Here is a tiny trained network, its code and every weight. The questions are about switching its units off for an input and a class, where a switched-off unit gives its printed mean instead of its output.

import numpy as np


def w(rows, s, z=0):
    codes = np.array(rows[::2]) - 128.0
    scale = np.full(codes.shape[1], s)
    scale[-1] = z or s
    return codes * scale


def norm(h):
    return h / np.sqrt((h * h).mean(-1, keepdims=True) + 1e-5)


def f(y):
    return np.maximum(y, 0)


def log_softmax(a):
    a = a - a.max(-1, keepdims=True)
    return a - np.log(np.exp(a).sum(-1, keepdims=True))


def net(x, mask):
    res = np.array(x, float).reshape(1, 6) / 4 @ E
    u = 0
    for l in range(3):
        y = f(norm(res) @ A[l][:, :-1].T + A[l][:, -1])
        res = res + np.where(mask[u : u + 9], y, B[l][:, -1]) @ B[l][:, :-1]
        u += 9
    return log_softmax(norm(res)[-1] @ U[:, :-1].T + U[:, -1])


A, B = {}, {}
E = w([
[77,225,4,131,103,119,170,222],'x0',
[141,81,124,152,161,208,182,198],'x1',
[209,177,141,221,49,111,96,124],'x2',
[128,126,126,131,130,129,125,127],'x3',
[129,125,129,127,126,127,124,133],'x4',
[129,129,130,126,129,127,130,126],'x5',
],0.0045)
A[0] = w([
[149,75,188,143,140,132,126,92,47],'L0N1',
[32,106,101,3,188,107,141,81,185],'L0N2',
[91,165,59,104,115,111,119,154,69],'L0N3',
[22,54,116,56,219,172,181,141,157],'L0N4',
[151,93,201,148,130,191,121,139,66],'L0N5',
[120,178,50,111,141,82,162,197,165],'L0N6',
[126,95,219,130,126,154,58,49,210],'L0N7',
[113,80,136,62,170,158,129,63,20],'L0N8',
[171,110,135,169,155,139,188,186,5],'L0N9',
],0.0064,0.0024)
B[0] = w([
[175,195,88,107,158,133,167,179,174],'L0N1',
[86,159,254,227,43,224,48,71,234],'L0N2',
[219,221,105,89,150,109,172,138,181],'L0N3',
[182,162,105,93,186,22,182,234,254],'L0N4',
[173,127,84,170,159,69,188,127,172],'L0N5',
[148,196,173,57,77,179,35,105,218],'L0N6',
[45,137,180,127,119,162,63,214,223],'L0N7',
[108,71,157,186,138,65,173,51,179],'L0N8',
[74,141,175,97,97,220,80,99,156],'L0N9',
],0.0055,0.0078)
A[1] = w([
[129,170,130,143,96,115,151,171,197],'L1N1',
[182,188,95,69,140,62,151,106,142],'L1N2',
[117,178,96,137,77,151,60,121,148],'L1N3',
[169,162,172,186,114,138,157,115,118],'L1N4',
[144,91,53,92,179,2,190,109,2],'L1N5',
[129,128,134,137,105,182,124,172,176],'L1N6',
[66,115,92,145,116,163,74,72,155],'L1N7',
[114,58,172,127,164,92,144,138,119],'L1N8',
[121,141,187,139,138,133,92,147,133],'L1N9',
],0.0077,0.0029)
B[1] = w([
[123,100,118,119,139,142,118,83,246],'L1N1',
[135,75,124,168,175,88,164,188,201],'L1N2',
[160,148,182,103,134,117,160,101,254],'L1N3',
[102,97,64,117,156,127,112,174,206],'L1N4',
[169,63,124,254,142,106,203,167,138],'L1N5',
[138,107,128,114,120,150,119,91,209],'L1N6',
[112,67,117,182,168,165,145,162,148],'L1N7',
[140,154,91,143,88,121,151,131,188],'L1N8',
[120,134,82,112,117,128,116,98,244],'L1N9',
],0.0096,0.0062)
A[2] = w([
[182,105,114,148,120,1,245,127,87],'L2N1',
[181,144,131,72,149,26,192,150,134],'L2N2',
[133,198,148,114,76,213,191,77,2],'L2N3',
[244,103,80,93,169,162,125,155,131],'L2N4',
[171,171,113,20,171,101,136,254,86],'L2N5',
[142,182,150,88,27,200,47,68,171],'L2N6',
[14,122,195,211,55,186,141,91,71],'L2N7',
[191,129,139,166,129,209,202,203,92],'L2N8',
[101,150,151,110,158,66,55,136,130],'L2N9',
],0.006,0.0054)
B[2] = w([
[203,142,124,110,208,65,224,177,184],'L2N1',
[166,88,94,202,126,120,168,183,214],'L2N2',
[100,193,135,2,76,153,121,55,146],'L2N3',
[32,91,145,170,131,111,111,129,210],'L2N4',
[74,42,106,159,125,148,79,80,228],'L2N5',
[149,187,154,72,133,116,192,140,253],'L2N6',
[103,25,14,170,152,134,92,185,171],'L2N7',
[121,192,179,94,70,126,62,57,184],'L2N8',
[149,161,117,112,89,190,145,68,184],'L2N9',
],0.0078,0.0071)
U = w([
[23,12,95,200,103,185,37,118,157],'0',
[156,227,196,50,65,179,128,51,57],'1',
[225,92,123,203,204,34,236,222,6],'2',
],0.011,0.0011)

Each question gives the input, the list of numbers given to net, and the class t.
The units are the neurons (one row each of A and B). Each row of codes is followed by its name. A weight is (code - 128) times the scale printed after its matrix; where a second scale follows, it is the last column's (A, B and U).
mask holds one flag per neuron, layer by layer. A switched-off neuron (its flag False) gives its mean, the last column of its row in B, instead of its output. The means were averaged over made-up inputs and are rounded, as every weight is.
A unit's drop is (log p(t) with every unit on - log p(t) with that unit switched off) / (log p(t) with every unit on - log p(t) with every unit switched off).
The circuit of an input: a set's keep is (log p(t) with only the set's units on - log p(t) with every unit switched off) / (log p(t) with every unit on - log p(t) with every unit switched off). Starting from the 12 units with the biggest drops (on a tie, the unit counted first), units are removed one at a time, each time the one whose removal leaves the highest keep (on an exact tie, the one counted first), for as long as the keep stays at least 0.8.
units of the circuit, in order: the units of the circuit, biggest drop first
top k neurons: the k neurons with the biggest drops, biggest first
top k neurons in layer l: the k neurons of layer l with the biggest drops, biggest first
drop of u: that unit's drop, to one decimal
input [-4,-8,-8,2,-7,-5], class 0: units of the circuit, in order -> L0N2; L2N7
input [6,-3,-1,-3,-2,-5], class 1: top neuron -> L0N6
input [0,1,4,-2,-2,1], class 0: top 2 neurons -> L0N6; L1N4
input [7,1,5,8,-4,3], class 1: top 4 neurons -> L0N4; L0N6; L0N5; L0N8
input [-6,1,-8,-7,-7,6], class 2: top 2 neurons in layer 0 -> L0N8; L0N6
input [2,-5,2,-7,0,4], class 2: top 2 neurons -> L0N2; L1N2
input [-8,2,-3,-7,8,6], class 2: top 4 neurons -> L0N8; L0N6; L0N5; L1N8
input [-2,3,2,-6,-7,-1], class 0: top 2 neurons -> L0N5; L0N6
input [-2,-1,0,0,-7,-1], class 0: top 3 neurons -> L2N7; L0N6; L0N3
input [8,7,2,-5,3,4], class 1: top 2 neurons -> L0N4; L0N6
input [3,-5,7,6,-5,-2], class 2: top 2 neurons -> L0N2; L0N7
input [-3,1,-8,2,-6,2], class 2: top 4 neurons -> L0N8; L0N6; L0N4; L1N8
input [-7,1,-7,4,-5,0], class 2: top 3 neurons -> L0N8; L0N6; L0N4
input [-8,6,-7,4,0,-4], class 2: units of the circuit, in order -> L0N4
input [-1,2,8,-2,1,-2], class 0: top 2 neurons in layer 2 -> L2N1; L2N4
input [-7,3,-5,-7,-6,-5], class 2: top 3 neurons in layer 0 -> L0N8; L0N4; L0N6
input [1,8,-4,-3,-5,3], class 0: top 3 neurons in layer 0 -> L0N9; L0N4; L0N3
input [-8,4,-5,-1,-1,-7], class 2: top 2 neurons in layer 0 -> L0N8; L0N4
input [3,0,0,-3,-8,5], class 1: top 3 neurons in layer 0 -> L0N6; L0N4; L0N5
input [2,-5,2,-6,6,5], class 2: units of the circuit, in order -> L1N2
input [2,7,-2,-1,-7,-4], class 0: top 2 neurons in layer 0 -> L0N4; L0N9
input [7,7,-7,-2,-2,-5], class 0: drop of L2N5 -> 0.2
